Here is a tiny trained network, its code and every weight. The questions are about switching its units off for an input and a target symbol, where a switched-off unit gives its printed mean instead of its output.

import numpy as np


def w(rows, s, z=0):
    codes = np.array(rows[::2]) - 128.0
    scale = np.full(codes.shape[1], s)
    scale[-1] = z or s
    return codes * scale


def f(y):
    return np.maximum(y, 0)


def softmax(a):
    e = np.exp(a - a.max(-1, keepdims=True))
    return e / e.sum(-1, keepdims=True)


def log_softmax(a):
    a = a - a.max(-1, keepdims=True)
    return a - np.log(np.exp(a).sum(-1, keepdims=True))


def net(x, mask):
    ids = ['βεζηθλστψω'.index(c) for c in x.split()]
    T = len(ids)
    res = E[ids] + P[:T]
    u = 0
    for l in range(2):
        q, k, v = (res @ M[l].T for M in (Q, K, V))
        z = softmax(np.where(np.tri(T) > 0, q @ k.T / 3**0.5, -1e9)) @ v
        res = res + np.where(mask[u], z, O[l][:, -1]) @ O[l][:, :-1]
        u += 1
        y = f(res @ A[l][:, :-1].T + A[l][:, -1])
        res = res + np.where(mask[u : u + 8], y, B[l][:, -1]) @ B[l][:, :-1]
        u += 8
    return log_softmax(res[-1] @ U[:, :-1].T + U[:, -1])


Q, K, V, O, A, B = {}, {}, {}, {}, {}, {}
E = w([
[156,146,123,176,137,71,115,65,85,111,110],'β',
[101,125,125,236,109,72,181,79,27,166,135],'ε',
[151,144,207,165,123,132,72,124,104,160,84],'ζ',
[128,146,173,251,134,130,85,46,171,113,93],'η',
[141,140,214,83,134,54,151,108,43,187,91],'θ',
[85,142,241,245,96,153,134,134,77,144,69],'λ',
[225,106,37,61,214,121,199,195,109,197,153],'σ',
[138,148,213,187,63,154,39,118,129,54,84],'τ',
[112,149,238,160,94,76,133,77,75,73,120],'ψ',
[176,150,105,80,116,23,104,103,40,81,97],'ω',
],0.015)
P = w([
[132,117,197,53,207,134,111,132,174,114,137],'0',
[104,159,85,178,123,140,155,134,2,107,63],'1',
[102,170,97,177,131,161,149,110,33,101,74],'2',
[114,162,126,157,148,138,124,122,75,100,105],'3',
[110,166,110,170,140,132,126,109,55,112,120],'4',
[91,164,147,151,124,139,147,116,70,92,120],'5',
[87,161,155,134,137,119,139,120,86,103,134],'6',
[89,166,171,157,136,117,140,107,92,96,136],'7',
[99,153,169,143,140,127,141,110,93,80,146],'8',
[90,166,179,140,143,114,136,119,95,86,153],'9',
[109,161,176,120,138,99,158,105,76,84,151],'10',
[95,153,162,133,135,96,159,84,58,70,152],'11',
],0.01)
Q[0] = w([
[156,144,85,128,115,200,127,110,146,156,116],'L0H0',
[200,249,137,162,133,11,151,97,73,157,122],'L0H0',
[119,1,49,80,150,230,147,239,213,184,202],'L0H0',
],0.018)
K[0] = w([
[114,159,133,155,75,95,86,47,95,107,98],'L0H0',
[108,158,157,120,200,113,156,67,175,84,165],'L0H0',
[113,186,140,166,59,92,95,3,57,98,68],'L0H0',
],0.019)
V[0] = w([
[89,172,204,134,102,161,45,165,179,155,111],'L0H0',
[102,159,146,145,116,206,178,205,128,191,122],'L0H0',
[189,156,125,2,94,112,57,142,121,137,122],'L0H0',
],0.0079)
O[0] = w([
[225,52,174,213,166,85,212,203,151,53,146,119],'L0H0',
[196,1,113,75,93,100,62,106,90,172,29,5],'L0H0',
[162,219,88,75,141,36,158,236,183,155,40,190],'L0H0',
],0.0078,0.0027)
A[0] = w([
[149,66,79,44,98,166,85,156,255,153,152,77],'L0N0',
[78,209,145,168,96,109,139,132,121,113,145,47],'L0N1',
[126,171,120,143,80,144,130,155,61,111,102,146],'L0N2',
[180,29,53,147,142,241,93,170,152,209,208,16],'L0N3',
[150,108,30,93,184,106,136,107,91,133,183,200],'L0N4',
[46,184,62,85,116,113,87,143,185,166,138,3],'L0N5',
[77,107,94,156,106,112,172,155,86,167,153,155],'L0N6',
[170,95,100,134,160,116,166,193,167,107,157,103],'L0N7',
],0.0084,0.007)
B[0] = w([
[217,132,230,192,183,175,84,71,156,148,74,130],'L0N0',
[182,134,54,63,162,120,116,153,141,154,161,247],'L0N1',
[127,135,91,159,181,73,111,129,162,164,169,254],'L0N2',
[146,254,95,108,117,91,123,189,168,132,54,136],'L0N3',
[103,140,230,149,126,212,154,138,161,174,92,172],'L0N4',
[121,154,134,174,103,142,80,159,120,105,180,162],'L0N5',
[155,153,196,79,115,163,35,129,185,51,95,187],'L0N6',
[83,146,141,141,75,181,67,135,95,209,138,155],'L0N7',
],0.0086,0.0083)
Q[1] = w([
[90,12,124,143,142,128,120,126,76,125,125],'L1H0',
[111,65,15,81,11,234,132,150,131,170,57],'L1H0',
[208,103,158,181,181,255,180,216,120,174,52],'L1H0',
],0.008)
K[1] = w([
[48,99,60,171,127,155,201,172,126,111,163],'L1H0',
[187,219,1,187,73,62,184,180,25,156,211],'L1H0',
[45,170,114,122,63,170,112,84,138,209,62],'L1H0',
],0.0086)
V[1] = w([
[178,97,75,195,185,148,64,68,231,211,122],'L1H0',
[149,138,133,76,248,112,214,36,10,252,99],'L1H0',
[132,139,165,158,194,116,253,71,190,77,204],'L1H0',
],0.0062)
O[1] = w([
[110,254,226,126,82,191,130,126,59,102,115,100],'L1H0',
[201,157,83,54,116,143,69,22,152,85,101,200],'L1H0',
[118,81,166,98,212,197,161,183,100,93,85,254],'L1H0',
],0.0096,0.0069)
A[1] = w([
[104,118,153,160,138,181,141,107,47,104,136,118],'L1N0',
[55,11,62,130,43,183,201,144,91,87,136,7],'L1N1',
[83,108,52,140,50,106,133,96,122,113,132,78],'L1N2',
[96,44,123,155,98,106,170,162,136,162,167,84],'L1N3',
[118,169,132,115,66,165,118,79,108,142,138,106],'L1N4',
[84,169,155,148,85,166,152,140,124,153,183,105],'L1N5',
[93,131,74,144,75,145,94,155,103,159,54,112],'L1N6',
[162,48,128,169,113,116,135,81,92,128,84,106],'L1N7',
],0.012,0.02)
B[1] = w([
[108,144,109,74,73,85,98,157,178,104,105,234],'L1N0',
[135,124,176,142,98,91,157,141,149,166,146,129],'L1N1',
[92,184,199,139,154,157,161,181,122,115,62,132],'L1N2',
[152,148,32,110,72,213,132,127,109,200,45,150],'L1N3',
[100,49,97,129,135,102,173,161,120,123,180,255],'L1N4',
[148,116,76,132,156,108,127,82,130,64,93,171],'L1N5',
[169,155,193,77,169,175,175,110,148,97,140,166],'L1N6',
[167,131,159,8,95,140,95,219,90,171,213,152],'L1N7',
],0.011,0.0099)
U = w([
[161,253,175,133,176,237,162,92,97,123,178,185],'β',
[18,92,127,150,147,100,82,97,105,173,172,235],'ε',
[168,163,232,241,126,87,140,123,113,167,158,231],'ζ',
[107,163,168,152,150,97,140,159,164,102,116,2],'η',
[202,122,135,135,157,72,122,108,206,143,116,48],'θ',
[164,125,160,138,141,127,121,172,140,146,176,29],'λ',
[137,146,136,145,151,128,160,135,128,125,173,19],'σ',
[128,132,111,158,142,133,147,153,139,146,138,52],'τ',
[139,42,138,164,232,124,173,176,147,129,174,79],'ψ',
[84,177,129,144,169,93,148,180,204,185,195,14],'ω',
],0.0047,0.0053)

Each question gives the input, a string of symbols that net reads in full, and the target symbol t.
The units are the heads (3 rows each of Q, K, V and O) and the neurons (one row each of A and B). Each row of codes is followed by its name. A weight is (code - 128) times the scale printed after its matrix; where a second scale follows, it is the last column's (O, A, B and U).
mask holds one flag per unit, layer by layer, with each layer's heads first. A switched-off unit (its flag False) gives its mean, the last column of its rows in O or B, instead of its output. The means were averaged over made-up inputs and are rounded, as every weight is.
A unit's drop is (log p(t) with every unit on - log p(t) with that unit switched off) / (log p(t) with every unit on - log p(t) with every unit switched off).
The circuit of an input: a set's keep is (log p(t) with only the set's units on - log p(t) with every unit switched off) / (log p(t) with every unit on - log p(t) with every unit switched off). Starting from the 12 units with the biggest drops (on a tie, the unit counted first), units are removed one at a time, each time the one whose removal leaves the highest keep (on an exact tie, the one counted first), for as long as the keep stays at least 0.8.
units of the circuit, in order: the units of the circuit, biggest drop first
most important unit: the unit with the biggest drop
k most important neurons: the k neurons with the biggest drops, biggest first
k most important neurons of layer l: the k neurons of layer l with the biggest drops, biggest first
input η θ ψ η τ ψ, target η: units of the circuit, in order -> L1N0, L1H0, L0H0
input ζ ζ θ θ ψ ψ, target ζ: units of the circuit, in order -> L0H0, L1H0, L0N7
input ζ ψ θ, target ζ: units of the circuit, in order -> L0H0, L1H0, L0N7
input θ ψ ε θ η, target θ: units of the circuit, in order -> L1H0, L0H0
input τ λ σ β, target β: units of the circuit, in order -> L1N6, L0H0
input θ λ ψ ω θ θ θ ζ λ θ ε, target θ: units of the circuit, in order -> L1H0, L0H0, L0N6
input θ σ ψ ζ λ ω ζ ζ η, target β: most important unit -> L1N6
input β ψ ε σ η τ σ ε, target β: units of the circuit, in order -> L0H0, L1H0
input β ψ θ λ ε θ ψ, target β: 2 most important neurons of layer 0 -> L0N1, L0N6
input θ ε β ζ ψ ψ β ζ, target θ: units of the circuit, in order -> L1H0, L0H0, L0N2
input ε ψ ε θ ω, target ε: units of the circuit, in order -> L0H0, L1N4, L1H0
input θ θ σ λ ε, target β: 2 most important neurons of layer 1 -> L1N6, L1N2
input ψ θ θ θ σ, target β: 2 most important neurons of layer 0 -> L0N3, L0N4
input ω ω η ω τ, target ω: 3 most important neurons -> L0N5, L0N1, L0N2
input ω ψ η θ, target ω: units of the circuit, in order -> L0H0, L1H0
input η β ε, target η: most important unit -> L1N0
input λ θ λ ε θ ψ θ ψ ψ, target λ: units of the circuit, in order -> L0H0, L1N7, L1N0
input ψ ε ψ τ ψ η ζ, target ψ: units of the circuit, in order -> L1H0, L0H0
input θ ψ θ τ θ, target θ: units of the circuit, in order -> L1H0, L0H0, L0N2
input ω τ ψ, target ω: 3 most important neurons of layer 0 -> L0N5, L0N1, L0N2
input ψ τ ε, target ψ: 3 most important neurons -> L0N2, L0N6, L0N1
input ψ ε ζ ψ β ψ ψ β, target ψ: most important neuron -> L0N2
input σ ε ψ η θ ω, target β: 2 most important neurons -> L1N6, L1N0
input β τ θ ψ θ τ ψ ζ σ, target β: 2 most important neurons -> L0N3, L1N4
input ω ζ ε η ω λ ε, target ω: 2 most important neurons -> L0N5, L0N1
input ψ θ τ θ ε λ, target ψ: 2 most important neurons -> L0N2, L0N1
